Where the symbols take the states:
state | § + ~
dako | fufe bugo fepe
tare | gega visu zito
nugo | visu dobo guzi
sipa | sife dako ziba
fera | ligo dobo vupi
falu | seti funu rova
pegi | luka kuru zipe
zito | kuru suna fera
vini | lelo numi novu
dipi | keme zipe mike
zodo | moke poza mune
dusu | gavo gako dobo
reba | tare gega mevo
noto | lelo velo kogo
visu | fera famo suna
bugo | sata sata sife
niki | povo novu velo
seti | dipi pave vinu
mevo | vada fufe zupe
vuvo | numi niki lelo
mike | zode mune vuvo
ziba | rugi noto lero
fefe | zito dese mako
novu | fudu kite duve
neno | velo povo zodo
dese | zipe luka mako
bure | dako bubu gege
mepa | luse fera reba
gavo | nivi mune fufe
mune | nivi neno rugi
gege | fepe sipa gavo
naga | vini vuvo fudu
zipe | zode fefe luke
lero | sata kogo mune
kogo | mune moke sipa
vuzi | funu dese vupi
fusa | mati zito luka
pave | luke zode kuru
gega | fote zupe mepa
bubu | bugo lero sipa
luke | dese pegi funu
vupi | visu pegi nape
duve | fudu vini niki
dobo | fufe nivi vada
gako | sosu ziba bubu
numi | mike keme kite
mati | guzi mevo gega
tupi | dobo gavo mevo
sapi | dipi mike kuru
lelo | moke mike naga
moke | gege vuvo noto
rova | vinu zaku dipi
fufe | dusu gege tupi
vada | reba dusu nugo
sife | luse sosu sipa
kite | dipi sapi vini
rugi | bubu povo sata
povo | duve naga poza
fote | mepa fusa gega
luka | nape tare zode
funu | pave zipe tare
mako | famo fote fera
tali | reba tali mako
zode | luka zito dese
velo | poza duve moke
zupe | tare tupi mati
nape | zupe fera kuru
famo | tali mepa ligo
sata | ziba mune sosu
guzi | zupe fusa fusa
luse | gega guzi fote
sosu | lero rugi bugo
kuru | tare vupi fefe
fudu | novu lelo povo
vinu | falu vuzi keme
ligo | mako reba visu
zaku | lelo vuzi falu
poza | niki fudu mune
suna | vupi ligo tare
nivi | gege dako dusu
keme | rova seti sapi
fepe | lero reba nivi

The rows follow the links: the fewer symbols apart two states are, the more alike their rows tend to be.

Rows with their states:
[ 18  -8   7  15  -4 -15 -13  -9 -34   2   1  12 -49   4  -3   8  -5 -29  60  19  -8  -3   9  -8   8  -5  -3   4   5 -12  -2   4   1   5  24   2   0 -23 -13]: bure
[-11   9   3  -7 -25  13 -17   1 -10 -21  17  10   3 -23   2 -29 -26  11 -29  -1  23   1 -29 -19  25 -14   3   1  25  35   8  -4  -7  11  12  -5  22   2  17]: zipe
[ 13  -5  -3   3   1  18  13  -6  32  -2 -34  16  22  48  24 -16  18  19  19 -14 -22   2 -10 -25 -36 -12   6   6  -3   6   7  -7  15 -12  -5  -6   5   1  21]: niki
[ -7 -16   1   4  53  -4   7   1  20  33  -9 -18 -11 -26  10   2  18 -25  -8  -8 -13   8   2  -8 -29  16 -30 -11   8  -5   5  11  21  19  -2  -7  -4  25 -23]: vada
[ -4  15  22  -4  -8 -22   7  24 -40   5  -1   9 -51  33   6  24 -17  -5  32  13 -11 -11  -8  -1  10  -5 -18   4 -12 -13 -20  10   3   0  10  -5  13   4  10]: bubu
[-10   5  22   4  -8  -3   5   4  26   0   8  10  13  -5 -13   7  -5 -21 -37 -20  21  -9  28  20   3  18  16  30   4 -19 -25   7 -30 -21  40  -6  15  -4  -7]: vupi
[ 45  -5  16   7  -5   1  20   4 -24  -6   5 -20   5   4 -26  -4  25  15 -16  -1  -8  25  11   5  26  18  12  -8  19 -11   3  -4   5   1 -52  10 -23  -9 -20]: gega
[ -5   8   7  -8 -22  15  -9   2  -3 -21  20  -3   6 -33  -1 -11 -26  16 -36  -2  27  -6 -28 -10  34  -7  14   6  25  32   1  -8 -10  11  21  -4  19  13  21]: zode
[  0   2  24   0 -20  12  -2  10   5 -22  22  -7   2 -32  -7  -5 -27  18 -46 -15  25  -6 -19 -10  38   3  21  11  29  16  -9 -11 -16   4  18  -7  14  11  12]: luka
[ 23  -2   3 -13 -23 -17 -25 -12  -5  -1  20 -17 -17  -7   1   4  -1  36  33  20 -19 -29  -4  23  11  11  20  -7 -28 -20 -15 -13   1  -5  -2  29  11 -24   7]: kogo
[-43 -15 -17  -5  -8  -6  -8 -28  -3 -18   3  24   8   8  -6 -23   4  -2 -13  -2   7  15  28  -3 -19 -20 -24   5 -13 -12  21  -3 -22  -3 -20  17  -1 -37 -21]: falu
[ 16 -21  24   3  10   2  28   7   3  -6   6 -31 -15  -9 -19  15  20  20 -34 -21 -14  16   7 -14   8  23   1  -5  15 -16   0 -15  -4  13 -45  -4 -24   9 -17]: mati
[  4   1  28   5  -6   0  13  12  18  -3  17  -2  13 -17 -27  -1   2  -8 -50 -20  19   0  20  18  20  30  20  24  18 -17 -26  -3 -22 -15  14  -4   2   1 -10]: tare
[ -1   7  17   5   0  -4   6  14  25   9   4   9  19  -5 -19   9   4 -23 -30 -15  18  -8  27  28   2  27  19  24  -2 -18 -29   9 -21 -24  38  -2   8   4  -7]: suna
[ 30  22 -22 -10   5   1  -8   6 -22  28   1   0  33  -2  -4 -33  18 -15   3  21   4  12 -16  25  16   7   3 -18   8  38   6  14  35   0 -25  13  -2   8   5]: tali
[ 42   3  12   6 -15   2  15   8 -32  -2   9 -16  10   4 -27 -10  27  13 -10   8  -8  20   3   7  33  15  17 -10  16   1   6  -7  10   2 -47  12 -19 -13 -12]: fote
[-19  21  17 -21  -3 -18  11  33 -24   6  -2  -2 -32  35  15  23 -22  12   6   8 -11 -17 -18   6   7   1 -27  -7 -24  -5 -25  11   8   0  -6  -5  12  21  18]: sata
[-24  12 -26  14   3  25  11  19   6  -5 -26  -5  22  -9   6  40 -12 -15   6   0  24  -8 -12 -11 -19 -28  16  -5   1  25   6  -9  -9   0   4 -32 -21  23  20]: kite

Each walk starts at a row. The symbols on each line, taken left to right, move it on to the next state.
Each answer is a row, close to the row of the state it stands for.
new walk
[ 46   8  -1  13  -4   0  12   6 -29   6   8  -8  20   3 -23 -19  30  -4  -7  10  -2  20  10  24  30  17  16  -8  10   2  -3   3  18  -8 -39  12 -17  -9 -16]
§ § § + + §: [-14   8  17  -1 -11   8   0  12  19 -12  16   0  14 -25  -9  11 -30  -2 -43 -11  33  -8   1   6  19   6  21  22  14   6 -20  -3 -31 -11  36 -15  14   9  10]
~ + + § +: [ 13  11  14   4   7   0   7   9  18  23   5   2  28  -8 -16   2  12 -32 -30 -13  15  -1  24  35   6  34  17  21   7 -10 -25  13  -5 -21  26   0   8   5 -11]
new walk
[ 23  25  -3   0  11  -3   0  12   4  31   4   4  41   4 -16 -13  16 -30 -17   3  12   5  19  45  11  29  16   6   2   5 -19  21  11 -27  14   4   8   4  -9]
§ § + ~: [ 38  11 -11   9  17  -3   4   4 -17  32   5  -8  17  -6 -14 -26  33 -24   1  14  -6  20   1  21  10  26   4 -19  17  14   5  13  36   5 -31  10 -10   3 -21]
§ ~ ~ § §: [ 35  27 -11   0  -5   3  -6  11 -20  18   9   6  38  -9 -10 -38  12 -13 -10  12  11   9 -13  30  31  13  13  -5  10  30   1  10  31  -6 -11  10   4   4   2]
new walk
[  3   7  23   1 -14   8   5  15  21  -7  17  -5  16 -23 -16   8 -10  -4 -46 -15  22  -9   7  16  25  22  22  23  20  -4 -25  -2 -24 -16  27  -6  12  10   2]
§ + ~ §: [  7 -23  25   4  21   3  23   6  16   2   8 -31 -14 -18 -12  18  18   5 -38 -25 -12  15  14 -11   6  25  -2   1  13 -23  -2  -7  -8  14 -26  -5 -17  10 -22]
+ + § § §: [ 28 -12  -3  19   7 -19 -22 -14 -28  14   5   0 -44 -13   0  -6   9 -22  58  23 -14  -1   3  -1   7   4  -1  -6   2  -7   4  11  17  12  16   9   4 -23 -16]
new walk
[-19  19  19 -28  -3 -16  15  29 -11   8  -5  -1 -22  45  21  14 -19  17   1   3 -17 -15 -19   7  -1   1 -30  -2 -22  -4 -21  11  12  -3  -3  -2  16  23  26]
§ + ~: [ -2   1  -5 -32  -3 -13 -20  -4  14  16  13 -26 -11  -1  27  -2  -2  41  14  11 -22 -23 -27  17  -4  12 -10 -23 -32  -3  -7  -2  18   6  -8  27  19  18  20]
~ ~ ~ + +: [  3   0  -1  -6   5   9  17   0  26  -4 -27  15  13  55  30 -18  12  23  10 -16 -25  -1 -14 -16 -34 -13  -8   2  -4   5   5   1  16 -10  -6  -7   8  10  21]
new walk
[ -1   1 -11  18   9  19  22   7  14  -8 -38  22  19  40  19  11   4 -13  22 -14  -3   9  -5 -28 -31 -26   5   8   9  14  11   0   2 -10   7 -31 -10  12  20]
+ + +: [-16  11 -33  -2  -6  21 -13   5  13 -12  -7 -20  25 -32   2  37 -22  11   4  11  22 -17 -14   5   2 -22  23 -15  -8  22   8 -15 -13   2   7 -14 -14  16  28]
§ + ~ +: [ -3 -21   0   9  47  -8   0 -10  24  35  -3 -13 -21 -29   9   5  13 -33   9 -10 -10   9   7  -9 -26  15 -22  -7   6  -8   6  18  14  15  14  -9   0  19 -22]
new walk
[-56   3 -38  -6   2  10 -10  -8   2 -13  -7  -2  27 -15  -4  22 -14  -7 -17   4  21   6  12   1 -17 -29 -12 -11 -22  10  20 -13 -22   2 -15  -3 -18  -3   1]
§ ~ ~ ~ §: [-18  11 -36  10   2  25   5  13   5 -10 -25 -11  28 -15  -1  42 -14  -9  10   3  24  -9  -5  -5 -14 -25  25  -8  -7  19   9 -14 -11  -4   8 -30 -21  16  21]
§ + §: [ 12 -22  -1  10  23 -13 -18 -22  -6  20   6  -3 -43 -25   7  -7   4 -24  51  14 -18  -1  -1 -18  -8   6 -11 -10   6 -10  11   7  14  23  18   4   5  -8 -18]
new walk
[ 33  26 -14  -3   3   2  -4   9 -19  27   2   5  45   4 -10 -29  22 -17  -5  15  12   7   1  38  19  14  12  -7   4  19  -7  17  28 -15 -12  13   3   4  -5]
~ + ~ + + ~: [  8 -23  -5   7  30  -9 -21 -18   3  25   6 -12 -34 -32  13  -2   7 -18  43   5 -16   0  -7 -14 -17   6 -21 -13   6  -6  16  11  19  21  11   2   5   4 -17]
§ § + ~: [-11  16  19 -19 -11 -25   0  23 -22   4   5  -4 -33  30  12  25 -20  16  19  12 -18 -27 -13  16  12   1 -18  -3 -27 -21 -29   8   3  -2   3   2  12  12  15]
new walk
[  4  17   4  -9 -23  11 -10   7  -8  -9  21   4  18 -23  -1 -25 -21   5 -35   2  25   0 -25   3  40   2  18   7  24  37  -6   3   1   2  20  -3  22   8  17]
§ + + + ~ +: [  1 -25  -6  10  37  -7  -9 -15   4  23   1  -9 -42 -29  10  -1   9 -30  32   5 -14   8   1 -19 -20   9 -19  -9  14  -8  14  12  14  27  14  -4  -3   4 -24]
+ ~ § ~: [-12 -20  -2   3  43 -11  -5  -7   7  31  -6 -11 -37 -22  17   8   4 -30  24   1 -15   7  -3 -15 -24  11 -32 -14   7  -4  10  18  19  23  16  -8   6  15 -16]
